Below is a small trained network, with its code and all its weights. Each question gives an input and a class and asks what happens when units are switched off, that is, made to give their printed mean instead of their output.

import numpy as np


def w(rows, s, z=0):
    codes = np.array(rows[::2]) - 128.0
    scale = np.full(codes.shape[1], s)
    scale[-1] = z or s
    return codes * scale


def f(y):
    return np.maximum(y, 0)


def log_softmax(a):
    a = a - a.max(-1, keepdims=True)
    return a - np.log(np.exp(a).sum(-1, keepdims=True))


def net(x, mask):
    res = np.array(x, float).reshape(1, 5) / 4 @ E
    y = f(res @ A[0][:, :-1].T + A[0][:, -1])
    res = res + np.where(mask, y, B[0][:, -1]) @ B[0][:, :-1]
    return log_softmax(res[-1] @ U[:, :-1].T + U[:, -1])


A, B = {}, {}
E = w([
[68,232,111,135,179,113,116,77,41,152,175],'x0',
[125,145,59,179,195,168,148,111,109,2,58],'x1',
[121,12,146,162,157,8,76,128,30,95,102],'x2',
[10,100,126,170,86,187,91,147,126,194,39],'x3',
[187,155,160,138,204,85,123,88,178,195,44],'x4',
],0.0083)
A[0] = w([
[171,128,143,133,120,119,142,121,126,110,157,98],'neuron 1',
[138,109,153,110,86,104,114,108,127,217,192,93],'neuron 2',
[156,151,155,143,143,111,157,113,110,117,158,119],'neuron 3',
[113,163,139,98,105,145,132,133,158,116,122,31],'neuron 4',
[197,143,116,86,163,113,147,157,107,120,174,62],'neuron 5',
[174,155,149,108,118,90,132,104,154,82,181,107],'neuron 6',
[177,136,136,138,142,142,130,145,110,88,151,211],'neuron 7',
[130,128,144,107,122,119,130,158,134,153,135,73],'neuron 8',
[109,125,123,153,98,151,110,140,114,103,171,74],'neuron 9',
[147,197,133,93,124,210,130,117,166,154,160,120],'neuron 10',
[116,200,87,147,183,97,141,119,79,165,183,163],'neuron 11',
[108,95,129,126,145,101,115,127,99,84,119,136],'neuron 12',
[151,122,129,95,168,105,154,116,150,173,61,205],'neuron 13',
[139,152,133,146,162,99,132,128,149,150,48,80],'neuron 14',
[199,25,122,132,79,147,140,152,200,108,95,140],'neuron 15',
[121,135,99,157,153,176,130,112,118,48,103,50],'neuron 16',
[146,128,138,141,91,122,115,129,142,155,143,96],'neuron 17',
[151,120,130,110,91,142,150,152,184,97,103,91],'neuron 18',
[122,156,120,133,180,177,135,119,113,23,47,121],'neuron 19',
[85,94,110,102,81,121,114,97,140,119,194,130],'neuron 20',
[97,192,143,109,160,109,129,114,81,130,153,30],'neuron 21',
[135,184,113,133,131,203,153,147,171,153,129,71],'neuron 22',
[15,119,135,125,105,159,136,135,116,197,52,69],'neuron 23',
[116,63,138,100,148,64,126,131,69,159,116,116],'neuron 24',
[114,69,130,146,143,68,109,125,77,134,114,52],'neuron 25',
[93,98,122,110,89,147,118,137,97,69,195,149],'neuron 26',
[186,160,138,129,168,79,101,88,160,191,96,156],'neuron 27',
[123,103,144,109,85,96,132,141,128,246,211,107],'neuron 28',
[55,198,131,141,129,127,126,104,75,156,115,146],'neuron 29',
[117,102,128,165,111,185,113,125,116,146,74,195],'neuron 30',
[110,109,125,121,62,178,147,152,98,71,186,158],'neuron 31',
[155,146,132,135,154,122,108,110,143,159,110,32],'neuron 32',
[115,129,129,123,129,56,145,148,108,119,116,168],'neuron 33',
[122,138,116,114,127,158,127,141,153,128,143,252],'neuron 34',
[190,137,110,122,143,87,126,107,164,109,191,96],'neuron 35',
],0.011,0.0044)
B[0] = w([
[109,91,105,101,117,125,126,121,140,156,114,161],'neuron 1',
[124,185,93,100,152,63,148,135,104,59,130,217],'neuron 2',
[111,86,104,121,117,125,105,139,129,123,124,166],'neuron 3',
[184,121,132,117,91,119,150,81,113,131,102,155],'neuron 4',
[117,54,95,90,80,123,125,127,114,139,101,184],'neuron 5',
[100,56,99,115,89,111,108,151,120,142,125,192],'neuron 6',
[53,78,113,170,153,103,105,135,130,116,149,188],'neuron 7',
[154,145,117,104,133,102,131,116,111,100,105,151],'neuron 8',
[155,128,146,108,109,145,154,143,97,161,79,166],'neuron 9',
[143,144,134,234,95,93,109,77,141,158,139,228],'neuron 10',
[157,119,184,108,217,167,78,108,168,139,162,211],'neuron 11',
[143,162,126,182,109,121,127,100,151,161,151,195],'neuron 12',
[96,150,145,180,170,175,143,181,107,145,134,206],'neuron 13',
[141,147,129,96,78,161,178,178,90,155,95,185],'neuron 14',
[172,144,188,66,221,182,75,59,147,144,159,247],'neuron 15',
[147,194,117,53,103,54,159,154,114,102,125,206],'neuron 16',
[124,151,123,93,125,112,137,117,128,108,128,159],'neuron 17',
[160,125,176,101,163,129,91,90,137,137,144,182],'neuron 18',
[103,190,83,95,148,28,155,142,109,74,154,249],'neuron 19',
[123,138,149,147,139,150,158,172,117,149,105,186],'neuron 20',
[198,122,166,39,124,172,138,68,133,146,98,171],'neuron 21',
[173,142,118,186,66,104,134,74,115,160,118,210],'neuron 22',
[112,2,63,72,71,120,113,146,117,149,128,247],'neuron 23',
[143,163,133,211,95,109,116,84,154,154,157,216],'neuron 24',
[190,148,117,165,60,126,137,65,142,154,107,210],'neuron 25',
[121,141,139,153,149,180,154,171,126,179,89,214],'neuron 26',
[93,137,144,160,159,187,171,201,112,150,109,216],'neuron 27',
[110,187,76,88,168,48,154,139,117,57,139,242],'neuron 28',
[154,100,176,93,196,165,86,109,163,125,150,209],'neuron 29',
[64,53,92,144,162,100,106,147,142,122,169,218],'neuron 30',
[123,148,150,158,164,184,160,174,106,168,102,224],'neuron 31',
[159,140,138,88,91,150,154,134,90,153,79,151],'neuron 32',
[113,142,120,176,120,134,114,106,158,136,145,182],'neuron 33',
[94,140,116,214,153,113,103,137,159,130,154,193],'neuron 34',
[96,65,75,104,79,137,117,142,125,156,124,194],'neuron 35',
],0.016,0.011)
U = w([
[109,200,81,87,160,27,181,139,102,87,136,151],'0',
[172,143,115,242,65,98,138,45,145,164,114,131],'1',
[75,1,67,94,99,116,100,142,118,155,111,110],'2',
[172,124,187,63,202,174,76,83,158,131,141,121],'3',
[107,158,138,167,163,186,224,215,75,180,51,115],'4',
[41,119,126,199,195,130,103,166,161,118,170,254],'5',
[108,131,157,137,105,147,119,144,151,38,100,81],'6',
[117,127,176,139,72,147,146,113,140,78,94,78],'7',
],0.0085,0.0047)

Each question gives the input, the list of numbers given to net, and the class t.
The units are the neurons (one row each of A and B). Each row of codes is followed by its name. A weight is (code - 128) times the scale printed after its matrix; where a second scale follows, it is the last column's (A, B and U).
mask holds one flag per neuron, in row order. A switched-off neuron (its flag False) gives its mean, the last column of its row in B, instead of its output. The means were averaged over made-up inputs and are rounded, as every weight is.
A unit's drop is (log p(t) with every unit on - log p(t) with that unit switched off) / (log p(t) with every unit on - log p(t) with every unit switched off).
The circuit of an input: a set's keep is (log p(t) with only the set's units on - log p(t) with every unit switched off) / (log p(t) with every unit on - log p(t) with every unit switched off). Starting from the 12 units with the biggest drops (on a tie, the unit counted first), units are removed one at a time, each time the one whose removal leaves the highest keep (on an exact tie, the one counted first), for as long as the keep stays at least 0.8.
units of the circuit, in order: the units of the circuit, biggest drop first
most important unit: the unit with the biggest drop
top k neurons: the k neurons with the biggest drops, biggest first
drop of u: that unit's drop, to one decimal
input [-8,-6,4,-1,8], class 3: top 2 neurons	(neuron 15; neuron 31)
input [5,-2,4,-2,4], class 3: most important unit	neuron 11
input [-7,4,7,7,-1], class 1: top 2 neurons	(neuron 25; neuron 24)
input [-8,-8,-5,-7,0], class 0: top 2 neurons	(neuron 28; neuron 2)
input [5,-6,8,1,6], class 1: top 2 neurons	(neuron 24; neuron 25)
input [-3,3,-6,-4,8], class 4: top 2 neurons	(neuron 27; neuron 13)
input [1,-7,0,2,-7], class 0: top 4 neurons	(neuron 28; neuron 2; neuron 27; neuron 13)
input [5,-3,-4,2,-6], class 4: top 2 neurons	(neuron 15; neuron 31)
input [-3,-7,-6,-2,-6], class 0: top 2 neurons	(neuron 28; neuron 2)
input [-7,-2,2,-8,-8], class 2: top 3 neurons	(neuron 6; neuron 35; neuron 5)
input [4,-3,-6,-4,-6], class 1: top 2 neurons	(neuron 10; neuron 22)
input [-7,4,0,-6,-3], class 3: top 2 neurons	(neuron 15; neuron 23)
input [2,-1,-3,4,-3], class 2: top 3 neurons	(neuron 23; neuron 24; neuron 13)
input [-1,-5,0,1,-4], class 0: units of the circuit, in order	(neuron 28)
input [3,7,-1,8,-8], class 2: top 2 neurons	(neuron 23; neuron 30)
input [2,5,0,-6,2], class 2: top 2 neurons	(neuron 28; neuron 35)
input [-8,-2,3,7,7], class 3: drop of neuron 35	0.2
input [-6,7,7,-8,5], class 2: drop of neuron 35	1.3
input [2,6,-7,7,-8], class 4: drop of neuron 25	0.7
input [5,0,2,7,6], class 2: drop of neuron 23	2.2
input [5,6,4,-6,7], class 4: units of the circuit, in order	(neuron 27)
